Here is a tiny trained network, its code and every weight. The questions are about switching its units off for an input and a class, where a switched-off unit gives its printed mean instead of its output.

import numpy as np


def w(rows, s, z=0):
    codes = np.array(rows[::2]) - 128.0
    scale = np.full(codes.shape[1], s)
    scale[-1] = z or s
    return codes * scale


def f(y):
    return y / 2 * (1 + np.tanh(0.7978845608 * (y + 0.044715 * y**3)))


def log_softmax(a):
    a = a - a.max(-1, keepdims=True)
    return a - np.log(np.exp(a).sum(-1, keepdims=True))


def net(x, mask):
    res = np.array(x, float).reshape(1, 7) / 4 @ E
    y = f(res @ A[0][:, :-1].T + A[0][:, -1])
    res = res + np.where(mask, y, B[0][:, -1]) @ B[0][:, :-1]
    return log_softmax(res[-1] @ U[:, :-1].T + U[:, -1])


A, B = {}, {}
E = w([
[220,130,126,208,125,129,127,127],'x0',
[128,130,127,128,129,129,126,6],'x1',
[128,128,128,129,127,128,129,128],'x2',
[128,128,128,128,128,128,128,128],'x3',
[128,129,128,128,130,128,127,128],'x4',
[129,128,128,128,128,128,128,128],'x5',
[127,129,19,128,125,111,126,130],'x6',
],0.013)
A[0] = w([
[201,127,209,169,132,132,122,128,138],'neuron 1',
[89,127,183,105,126,135,129,128,172],'neuron 2',
[144,129,144,138,126,130,129,141,136],'neuron 3',
[128,128,127,128,128,128,128,128,126],'neuron 4',
[119,132,58,133,131,128,128,76,102],'neuron 5',
[72,122,132,92,130,128,123,69,122],'neuron 6',
[125,129,134,127,128,127,126,131,156],'neuron 7',
[124,128,123,126,128,127,129,126,126],'neuron 8',
[106,124,138,112,126,121,129,153,150],'neuron 9',
[125,130,136,127,127,126,125,136,189],'neuron 10',
[103,127,166,110,127,135,130,128,158],'neuron 11',
[136,120,165,127,127,138,123,93,128],'neuron 12',
[194,111,131,155,125,126,126,179,131],'neuron 13',
[73,130,202,103,119,130,124,127,186],'neuron 14',
[169,126,72,159,118,119,127,129,102],'neuron 15',
[90,127,130,101,126,123,132,170,161],'neuron 16',
[124,129,135,127,127,127,127,134,152],'neuron 17',
[131,127,123,130,128,127,129,129,122],'neuron 18',
[129,132,133,131,137,124,124,196,253],'neuron 19',
[87,123,70,96,133,120,127,129,136],'neuron 20',
[147,127,151,145,128,137,128,124,134],'neuron 21',
[125,129,136,127,127,126,125,135,184],'neuron 22',
[125,128,139,128,127,124,124,135,196],'neuron 23',
[76,120,55,93,132,124,128,130,138],'neuron 24',
[129,128,126,128,128,128,129,126,115],'neuron 25',
[172,128,128,169,128,125,133,72,99],'neuron 26',
[95,129,127,103,124,126,131,165,155],'neuron 27',
[127,128,133,128,127,127,126,128,145],'neuron 28',
[127,129,129,128,128,128,127,131,147],'neuron 29',
[124,129,124,125,127,128,129,131,133],'neuron 30',
[131,129,130,124,127,115,126,8,198],'neuron 31',
[138,128,138,134,128,130,128,133,134],'neuron 32',
[128,128,123,128,128,127,129,125,119],'neuron 33',
[111,136,57,124,122,128,124,136,181],'neuron 34',
[121,133,72,133,127,130,134,174,126],'neuron 35',
[196,131,44,166,122,123,134,130,89],'neuron 36',
],0.014,0.0051)
B[0] = w([
[158,227,139,180,37,174,149,142,215],'neuron 1',
[122,90,160,110,175,132,181,130,204],'neuron 2',
[150,144,137,117,108,132,131,136,142],'neuron 3',
[128,127,127,128,128,127,127,128,128],'neuron 4',
[110,133,168,15,85,181,43,147,184],'neuron 5',
[140,157,35,55,143,96,197,152,206],'neuron 6',
[120,129,137,129,128,124,140,132,137],'neuron 7',
[121,127,120,123,127,127,123,127,129],'neuron 8',
[99,109,167,136,125,136,123,120,168],'neuron 9',
[115,130,147,131,125,117,146,137,149],'neuron 10',
[124,105,148,116,159,132,166,127,177],'neuron 11',
[136,140,96,188,156,147,161,119,167],'neuron 12',
[220,178,102,73,118,75,151,155,193],'neuron 13',
[119,73,167,105,192,130,204,133,230],'neuron 14',
[184,92,135,116,182,117,77,130,179],'neuron 15',
[80,92,178,168,117,141,107,106,203],'neuron 16',
[120,129,143,127,127,125,137,132,137],'neuron 17',
[135,127,126,128,130,126,120,127,127],'neuron 18',
[128,108,207,142,82,41,139,190,230],'neuron 19',
[73,152,84,138,72,112,99,121,203],'neuron 20',
[142,152,130,149,113,148,129,131,147],'neuron 21',
[115,130,146,131,126,119,145,136,147],'neuron 22',
[115,132,148,132,126,120,150,138,151],'neuron 23',
[56,161,77,140,57,104,95,120,222],'neuron 24',
[131,127,125,127,129,131,123,127,125],'neuron 25',
[128,109,173,215,132,215,63,110,183],'neuron 26',
[87,95,164,165,117,138,110,110,193],'neuron 27',
[124,130,133,130,128,128,138,130,133],'neuron 28',
[124,128,133,129,127,123,132,130,133],'neuron 29',
[120,124,125,130,126,123,126,127,132],'neuron 30',
[126,150,55,111,171,255,147,59,251],'neuron 31',
[141,139,133,129,118,134,131,132,133],'neuron 32',
[129,127,124,125,129,131,120,127,127],'neuron 33',
[90,121,73,137,125,69,52,117,208],'neuron 34',
[136,119,66,211,164,64,137,103,198],'neuron 35',
[206,67,144,107,213,103,63,133,209],'neuron 36',
],0.028,0.012)
U = w([
[85,3,250,132,155,112,168,178,251],'0',
[171,235,173,129,27,95,163,214,175],'1',
[53,117,109,222,27,69,86,127,166],'2',
[203,67,113,123,212,36,113,184,116],'3',
[139,100,90,79,254,151,224,88,121],'4',
[134,206,106,252,87,194,140,57,112],'5',
[92,229,51,50,56,140,100,96,77],'6',
[161,47,149,98,216,185,57,75,10],'7',
],0.0038,0.0012)

Each question gives the input, the list of numbers given to net, and the class t.
The units are the neurons (one row each of A and B). Each row of codes is followed by its name. A weight is (code - 128) times the scale printed after its matrix; where a second scale follows, it is the last column's (A, B and U).
mask holds one flag per neuron, in row order. A switched-off neuron (its flag False) gives its mean, the last column of its row in B, instead of its output. The means were averaged over made-up inputs and are rounded, as every weight is.
A unit's drop is (log p(t) with every unit on - log p(t) with that unit switched off) / (log p(t) with every unit on - log p(t) with every unit switched off).
The circuit of an input: a set's keep is (log p(t) with only the set's units on - log p(t) with every unit switched off) / (log p(t) with every unit on - log p(t) with every unit switched off). Starting from the 12 units with the biggest drops (on a tie, the unit counted first), units are removed one at a time, each time the one whose removal leaves the highest keep (on an exact tie, the one counted first), for as long as the keep stays at least 0.8.
circuit, biggest first: the units of the circuit, biggest drop first
most important unit: the unit with the biggest drop
top k neurons: the k neurons with the biggest drops, biggest first
drop of u: that unit's drop, to one decimal
input [-4,1,3,3,0,6,-1], class 4: top 2 neurons : neuron 19; neuron 6
input [-8,2,8,-3,-3,-2,0], class 4: most important unit : neuron 14
input [-3,-7,-5,-1,0,6,0], class 0: circuit, biggest first : neuron 1; neuron 19
input [4,-8,-6,-2,-3,-5,1], class 3: top 2 neurons : neuron 36; neuron 35
input [5,4,5,-8,-7,-5,1], class 7: top 3 neurons : neuron 36; neuron 24; neuron 15
input [0,1,5,-7,0,8,3], class 6: top 2 neurons : neuron 14; neuron 19
input [0,-4,8,4,-5,-6,-2], class 0: top 2 neurons : neuron 24; neuron 6
input [-8,0,2,0,6,-4,-4], class 0: top 3 neurons : neuron 31; neuron 16; neuron 27
input [1,1,-4,2,5,2,6], class 7: top 2 neurons : neuron 36; neuron 1
input [8,-5,0,0,-5,-8,2], class 3: top 2 neurons : neuron 36; neuron 15
input [2,0,-4,-2,4,0,-8], class 1: top 2 neurons : neuron 1; neuron 31
input [-6,3,2,-6,1,-7,0], class 4: top 3 neurons : neuron 14; neuron 1; neuron 2
input [-2,0,8,-8,1,-2,-2], class 0: top 2 neurons : neuron 31; neuron 13
input [1,3,3,-6,-2,0,-6], class 5: most important unit : neuron 1
input [-8,-1,7,-5,7,-4,2], class 2: drop of neuron 24 : 0.3
input [0,3,0,4,4,-2,-5], class 4: drop of neuron 24 : 0.2
input [0,8,-4,-8,2,-2,-8], class 4: drop of neuron 6 : 0.6
